Moves between elements:
j193: q>j241, i>j780, b>j330, d>j674, s>j761, n>j93
j740: q>j441, i>j238, b>j127, d>j10, s>j12, n>j314
j749: q>j72, i>j301, b>j306, d>j638, s>j858, n>j967
j230: q>j100, i>j893, b>j494, d>j342, s>j386, n>j852
j301: q>j127, i>j749, b>j441, d>j761, s>j674, n>j715
j967: q>j353, i>j715, b>j968, d>j334, s>j942, n>j749
j314: q>j524, i>j784, b>j56, d>j386, s>j342, n>j740
j730: q>j713, i>j421, b>j638, d>j306, s>j299, n>j55
j722: q>j385, i>j123, b>j386, d>j56, s>j494, n>j204
j489: q>j89, i>j93, b>j335, d>j942, s>j334, n>j780
j334: q>j123, i>j385, b>j55, d>j967, s>j489, n>j638
j12: q>j22, i>j993, b>j962, d>j852, s>j740, n>j342
j306: q>j238, i>j441, b>j749, d>j730, s>j20, n>j968
j779: q>j386, i>j55, b>j385, d>j524, s>j100, n>j421
j72: q>j749, i>j127, b>j238, d>j744, s>j171, n>j353
j56: q>j715, i>j353, b>j314, d>j722, s>j402, n>j127
j527: q>j46, i>j979, b>j942, d>j335, s>j968, n>j20
j299: q>j136, i>j330, b>j780, d>j20, s>j730, n>j335
j386: q>j779, i>j760, b>j722, d>j314, s>j230, n>j10
j241: q>j193, i>j43, b>j852, d>j962, s>j204, n>j494
j962: q>j674, i>j171, b>j12, d>j241, s>j127, n>j402
j597: q>j402, i>j942, b>j979, d>j93, s>j715, n>j674
j784: q>j968, i>j314, b>j353, d>j760, s>j46, n>j238
j55: q>j760, i>j779, b>j334, d>j968, s>j335, n>j730
j46: q>j527, i>j342, b>j201, d>j893, s>j784, n>j993
j22: q>j12, i>j20, b>j674, d>j330, s>j441, n>j979
j441: q>j740, i>j306, b>j301, d>j421, s>j22, n>j524
j968: q>j784, i>j524, b>j967, d>j55, s>j527, n>j306
j43: q>j780, i>j241, b>j136, d>j171, s>j744, n>j89
j402: q>j597, i>j201, b>j342, d>j494, s>j56, n>j962
j715: q>j56, i>j967, b>j524, d>j385, s>j597, n>j301
j238: q>j306, i>j740, b>j72, d>j713, s>j993, n>j784
j10: q>j421, i>j713, b>j204, d>j740, s>j852, n>j386
j385: q>j722, i>j334, b>j779, d>j715, s>j93, n>j761
j204: q>j761, i>j744, b>j10, d>j127, s>j241, n>j722
j638: q>j744, i>j761, b>j730, d>j749, s>j780, n>j334
j93: q>j494, i>j489, b>j100, d>j597, s>j385, n>j193
j979: q>j342, i>j527, b>j597, d>j100, s>j524, n>j22
j993: q>j20, i>j12, b>j171, d>j136, s>j238, n>j46
j20: q>j993, i>j22, b>j858, d>j299, s>j306, n>j527
j674: q>j962, i>j858, b>j22, d>j193, s>j301, n>j597
j760: q>j55, i>j386, b>j123, d>j784, s>j893, n>j713
j89: q>j489, i>j494, b>j893, d>j201, s>j123, n>j43
j335: q>j893, i>j100, b>j489, d>j527, s>j55, n>j299
j136: q>j299, i>j852, b>j43, d>j993, s>j713, n>j893
j494: q>j93, i>j89, b>j230, d>j402, s>j722, n>j241
j171: q>j858, i>j962, b>j993, d>j43, s>j72, n>j201
j942: q>j201, i>j597, b>j527, d>j489, s>j967, n>j858
j780: q>j43, i>j193, b>j299, d>j858, s>j638, n>j489
j100: q>j230, i>j335, b>j93, d>j979, s>j779, n>j330
j524: q>j314, i>j968, b>j715, d>j779, s>j979, n>j441
j713: q>j730, i>j10, b>j744, d>j238, s>j136, n>j760
j330: q>j852, i>j299, b>j193, d>j22, s>j421, n>j100
j761: q>j204, i>j638, b>j421, d>j301, s>j193, n>j385
j123: q>j334, i>j722, b>j760, d>j353, s>j89, n>j744
j744: q>j638, i>j204, b>j713, d>j72, s>j43, n>j123
j852: q>j330, i>j136, b>j241, d>j12, s>j10, n>j230
j127: q>j301, i>j72, b>j740, d>j204, s>j962, n>j56
j858: q>j171, i>j674, b>j20, d>j780, s>j749, n>j942
j893: q>j335, i>j230, b>j89, d>j46, s>j760, n>j136
j201: q>j942, i>j402, b>j46, d>j89, s>j353, n>j171
j342: q>j979, i>j46, b>j402, d>j230, s>j314, n>j12
j353: q>j967, i>j56, b>j784, d>j123, s>j201, n>j72
j421: q>j10, i>j730, b>j761, d>j441, s>j330, n>j779

In the rows, zero is written as 159.

The rows follow the links: the fewer symbols apart two elements are, the more alike their rows tend to be.

Each row is also shifted at random along 7 hidden directions that mean nothing.

Row, then element:
[ 193  161  155  129  185  170  194  164  203  183  175  169  147  182  161  155  166  145  135  161  148  152  163  168  156  129  151  178  147  177  173  143  146  147  161  146  149  131  141  146  176  161  169  123  155  174  170  180  135  159  152  145  155  181  157  137  164] | j386
[ 203  106  180  157  145  161  179  135   32  151  154  139  131  199  149  144  220  159  140  159  213  123  132  158  121  168  181  140  152  137  170  199  163  140  151  134  140  188  134  164  144  137  174  170  165  121  151  102  170  156  183  192  182  138  184  163  155] | j942
[ 147  130  163  197  153  136  140  169  130  144  180  147  159  123  157  154  131  166  175  164  188  171  152  120  157  162  180  134  195  193  167  161  167  153  159  164  191  170  185  169  165  155  121  205  187  129  172  153  155  171  104  129  149  138  150  160  191] | j489
[ 151  132  146  150  143  140  170  135  105  152  135  157  111  195  173  155  186  179  148  127  162  118  174  185  164  171  184  155  158  113  162  157  145  184  157  151  145  149  126  168  150  139  166  138  170  141  149  167  175  133  187  198  165  162  152  183  142] | j749
[ 195  174  150  167  152  145  177  166  176  139  132  181  214  165  154  161  132  136  192  152  181  184  153  153  141  149  154  170  174  145  161  163  138  166  151  149  142  175  151  164  184  165  109  157  169  160  156  143  160  212  179  133  146  163  147  147  170] | j330
[ 207  163  182  172  177  214  129  139  172  165  200  132  149  128  143  172  190  144  126  195  129  156  126  153  149  160  132  170  124  205  145  171  191  130  170  158  196  175  176  147  151  145  218  183  126  170  144  145  159  140  152  195  179  145  212  169  129] | j402
[ 137  167  170  143  155  158  143  166  246  158  152  132  159  154  155  161  155  131  138  170  138  158  162  165  138  205  157  143  135  161  104  160  182  148  131  175  160  121  170  150  150  175  169  171  159  172  154  159  156  138  179  207  149  162  171  145  161] | j238
[ 122  173  175  150  163  186  166  147  154  151  193  155  155  175  136  150  194  166  129  161  150  155  136  181  156  163  139  170  140  166  166  153  173  152  187  154  144  159  156  155  138  169  180  145  146  147  146  159  142  152  150  184  179  166  170  165  138] | j56
[  87  170  168  158  152  130  181  192  126  153  158  148  187  143  172  177  145  165  171  162  133  162  134  102  189  154  167  174  145  157  174  132  196  155  164  159  156  170  193  157  146  179  137  139  161  176  177  205  135  162  147  148  114  175  153  149  155] | j744
[ 127  192  170  167  153  174  177  149  170  141  150  159  214  158  125  176  162  155  174  157  148  190  139  159  166  152  140  188  135  148  165  173  196  163  177  152  127  209  171  159  145  161  175  142  137  171  134  151  171  165  187  172  169  174  185  162  152] | j962
[ 143  143  161  147  150  149  155  159  157  137  137  145  152  155  173  164  173  135  149  180  158  152  152  164  137  197  158  135  156  130  120  163  153  159  136  176  147  143  148  175  150  165  138  176  180  159  152  140  161  159  176  187  149  142  161  166  142] | j306
[ 209  143  139  161  145  158  181  172  113  145  154  173  186  194  171  132  164  149  176  176  183  145  179  182  146  132  170  175  187  148  183  168  124  159  162  156  158  174  127  168  172  171  114  163  179  152  177  137  139  201  153  131  152  114  143  158  174] | j100
[ 173  149  142  142  140  125  173  181  160  160  150  149  161  175  205  152  141  144  164  165  156  114  177  160  171  164  174  157  154  149  146  141  158  167  132  178  152  126  145  152  155  187  138  148  169  174  200  175  136  155  176  169  121  147  149  125  167] | j713
[ 155  148  164  185  159  133  145  161  202  160  144  157  166  134  139  172  107  145  187  137  194  188  124  118  159  164  178  128  171  183  143  157  175  163  138  138  180  162  184  159  168  140  135  183  174  144  147  170  175  176  145  143  145  192  158  147  182] | j780
[ 144  164  149  169  142  156  120  123  171  180  158  132  105  151  155  135  144  192  155  120  186  123  188  181  189  172  175  133  161  158  151  165  166  177  166  167  168  135  147  149  137  134  215  175  133  134  156  153  202  125  165  185  183  181  149  158  177] | j171
[  80  142  155  155  169  132  198  171  115  169  155  176  139  188  156  169  157  176  174  150  153  150  149  138  168  122  195  172  166  149  193  140  156  174  155  141  150  164  174  159  159  136  155  125  182  153  161  200  141  140  126  125  148  188  142  169  156] | j334
[ 118  186  156  146  135  163  143  171  130  156  162  156  187  155  131  146  156  190  172  137  169  201  198  189  153  163  138  151  196  152  166  186  134  143  181  172  136  182  164  147  134  181  151  170  150  138  156  129  170  169  134  124  199  138  134  176  183] | j342
[ 193  165  177  151  164  166  173  172  227  162  177  183  156  146  117  191  150  184  158  107  138  187  130  135  177  141  144  150  161  174  179  136  168  150  180  122  137  152  183  152  156  160  158  122  141  161  142  202  157  166  164  131  174  211  149  163  167] | j204
[ 221  160  152  156  177  166  151  171  220  151  152  177  174  139  183  171  142  122  154  179  131  169  156  154  158  156  147  164  159  168  140  135  137  154  139  160  170  141  152  178  188  174  124  166  162  182  161  178  146  192  163  156  130  139  157  152  141] | j421
[  88  189  186  161  164  155  152  146  174  181  145  129  160  106  134  174  146  172  159  139  182  205  135  134  151  181  137  118  144  178  127  182  189  134  132  164  162  167  193  136  146  160  192  194  125  163  138  136  181  159  171  165  169  191  168  141  162] | j993
[ 186  149  131  159  155  131  196  149  199  176  127  169  163  209  156  154  140  168  185  141  154  117  175  176  193  141  182  203  127  143  191  153  171  188  155  156  141  149  148  138  165  126  191  101  153  172  168  190  173  132  198  166  153  211  157  141  182] | j43
[ 118  171  150  171  150  153  169  181  161  116  154  189  194  152  179  173  129  138  168  170  141  156  142  147  180  143  161  177  171  150  158  118  157  179  174  156  161  161  160  183  163  180  111  147  182  170  167  201  120  197  146  142  118  145  169  165  149] | j761
[ 206  147  168  150  158  179  152  163  156  169  211  156  150  151  166  155  163  165  127  150  163  129  144  154  164  139  150  154  161  189  171  148  159  142  179  139  169  145  154  160  152  178  155  158  148  129  177  165  127  170  133  156  161  155  154  144  161] | j722
[ 170  164  183  177  130  169  144  135  158  119  150  163  182  144  112  152  151  168  158  118  224  200  131  157  140  189  153  122  203  147  137  181  156  165  184  135  134  188  152  184  149  168  119  193  164  104  116  121  174  208  176  154  186  149  153  165  181] | j674

From each start, follow one symbol. Which element do you reach?
Answers are names.
new walk
[  87  169  163  180  153  178  178  124  116  128  168  159  176  173  150  124  178  143  157  183  177  155  146  184  149  162  176  172  158  148  150  176  165  161  183  155  156  187  127  169  145  162  165  171  173  129  145  145  147  188  147  172  176  116  181  174  154]
i j942
new walk
[ 214  148  135  161  185  170  163  162  146  163  179  196  132  172  174  166  169  165  158  156  123  144  169  162  168  109  166  181  162  157  198  131  127  177  175  134  176  167  155  168  176  128  156  119  159  177  160  193  159  134  137  147  155  172  153  181  141]
s j93
new walk
[ 153  193  152  168  172  168  146  159  221  147  131  181  208  145  153  169  151  134  195  183  124  208  164  177  144  173  138  177  148  144  140  161  157  173  163  170  148  188  173  166  180  156  143  161  157  202  126  141  179  173  182  150  149  160  181  185  135]
d j330
new walk
[ 190  166  155  150  153  167  148  162  183  168  176  157  141  137  189  162  140  165  130  146  172  129  167  156  177  145  147  139  169  181  145  138  134  147  164  161  170  129  127  157  165  191  163  167  136  152  184  174  148  185  154  157  157  153  132  139  158]
d j740
new walk
[ 211  142  156  158  172  138  159  176  160  162  147  155  132  142  191  181  164  150  150  169  154  140  149  133  152  161  160  141  147  158  133  138  148  150  120  158  172  134  147  169  183  161  140  171  162  170  176  158  157  160  173  163  131  160  152  145  149]
b j638
new walk
[ 131  154  133  153  162  155  169  131  162  199  145  142  117  185  161  134  178  177  157  156  136  124  217  199  170  151  174  177  138  153  171  178  156  166  152  183  171  133  148  127  149  128  237  143  149  179  169  160  189  100  166  167  180  168  152  164  167]
n j993
new walk
[ 223  163  132  142  162  167  183  169  244  183  159  168  177  196  148  149  141  141  182  177  132  151  189  192  163  139  169  203  145  175  175  162  147  152  157  160  156  127  158  139  170  154  174  129  170  188  166  180  155  155  162  137  161  164  150  156  174]
i j893
new walk
[ 122  161  156  185  170  175  175  143  186  145  171  176  173  156  141  144  131  143  174  167  177  157  159  153  172  139  184  171  176  194  158  150  152  160  179  143  181  161  160  165  164  153  144  171  178  143  164  187  136  190  118  133  164  144  161  156  175]
i j489
new walk
[ 177  143  150  163  193  136  188  170  136  187  139  173  164  169  145  173  163  160  175  174  141  185  143  116  136  126  163  169  146  172  194  168  159  145  127  151  179  166  202  143  185  121  181  155  166  195  157  163  161  141  152  119  143  173  162  153  153]
i j100
new walk
[  95  162  139  134  141  125  205  179  153  172  147  148  170  214  194  130  143  142  163  182  173  107  189  174  165  159  186  184  148  155  164  152  159  168  147  176  139  125  128  145  156  189  133  138  193  161  203  174  108  151  150  144  130  150  140  130  175]
q j55
new walk
[ 188  152  162  176  169  151  149  140  191  157  136  161  156  158  137  178  161  165  192  148  148  185  151  155  158  170  161  158  140  144  158  167  174  179  152  150  155  180  193  158  167  107  174  151  159  180  116  151  204  128  189  180  166  192  175  172  153]
b j20
new walk
[ 172  159  169  156  162  177  177  154  180  169  186  163  160  163  140  144  153  175  159  147  177  149  147  155  175  127  168  163  154  202  182  162  172  141  175  140  170  156  157  146  158  159  183  149  150  133  169  171  142  174  145  133  181  173  155  146  181]
n j241
new walk
[ 178  180  162  167  167  160  182  169  117  150  157  173  205  140  147  182  141  178  183  153  143  183  125  122  180  113  139  184  141  178  208  146  176  160  178  142  148  216  179  142  162  155  168  130  122  184  157  166  160  177  175  135  141  187  171  147  148]
i j43
new walk
[ 109  154  168  161  168  189  163  131  111  141  188  156  138  169  165  149  202  142  127  169  173  138  135  174  144  160  159  161  148  147  148  162  162  161  181  143  157  168  124  171  149  171  164  164  163  135  145  149  140  173  149  185  158  128  175  166  129]
s j597
new walk
[ 171  184  159  151  146  161  136  146  109  160  156  156  160  136  160  154  163  192  158  133  172  174  175  175  168  152  126  145  171  150  167  175  141  151  175  172  138  186  136  153  144  171  169  170  115  165  147  121  187  172  180  152  186  150  146  165  157]
s j740
new walk
[ 110  165  153  144  127  167  169  139  151  127  159  155  157  195  149  134  168  165  144  131  182  126  164  192  174  177  159  159  167  125  137  149  162  164  186  151  128  149  112  169  127  190  159  137  157  128  156  177  144  179  177  193  174  136  157  154  159]
b j740
new walk
[ 212  127  144  153  141  137  178  173  172  175  153  161  145  213  143  146  145  175  174  146  166  143  185  162  171  144  185  176  163  161  202  166  166  167  162  152  153  156  159  139  155  134  171  116  175  153  172  170  173  130  155  142  166  180  144  150  191]
n j43
new walk
[ 231  160  164  153  175  144  164  138  177  179  125  161  152  163  156  172  189  147  169  157  138  170  161  162  143  166  150  166  120  145  150  178  159  163  129  159  154  168  166  164  184  110  191  148  144  198  120  130  201  124  211  187  156  186  175  167  140]
s j306
new walk
[ 184  136  133  151  172  135  143  173   81  194  164  168  112  152  207  168  165  180  161  172  135  128  184  140  164  134  158  161  161  164  196  140  121  171  145  172  188  154  157  163  185  140  163  169  148  190  186  168  162  115  131  147  131  144  143  170  142]
d j968
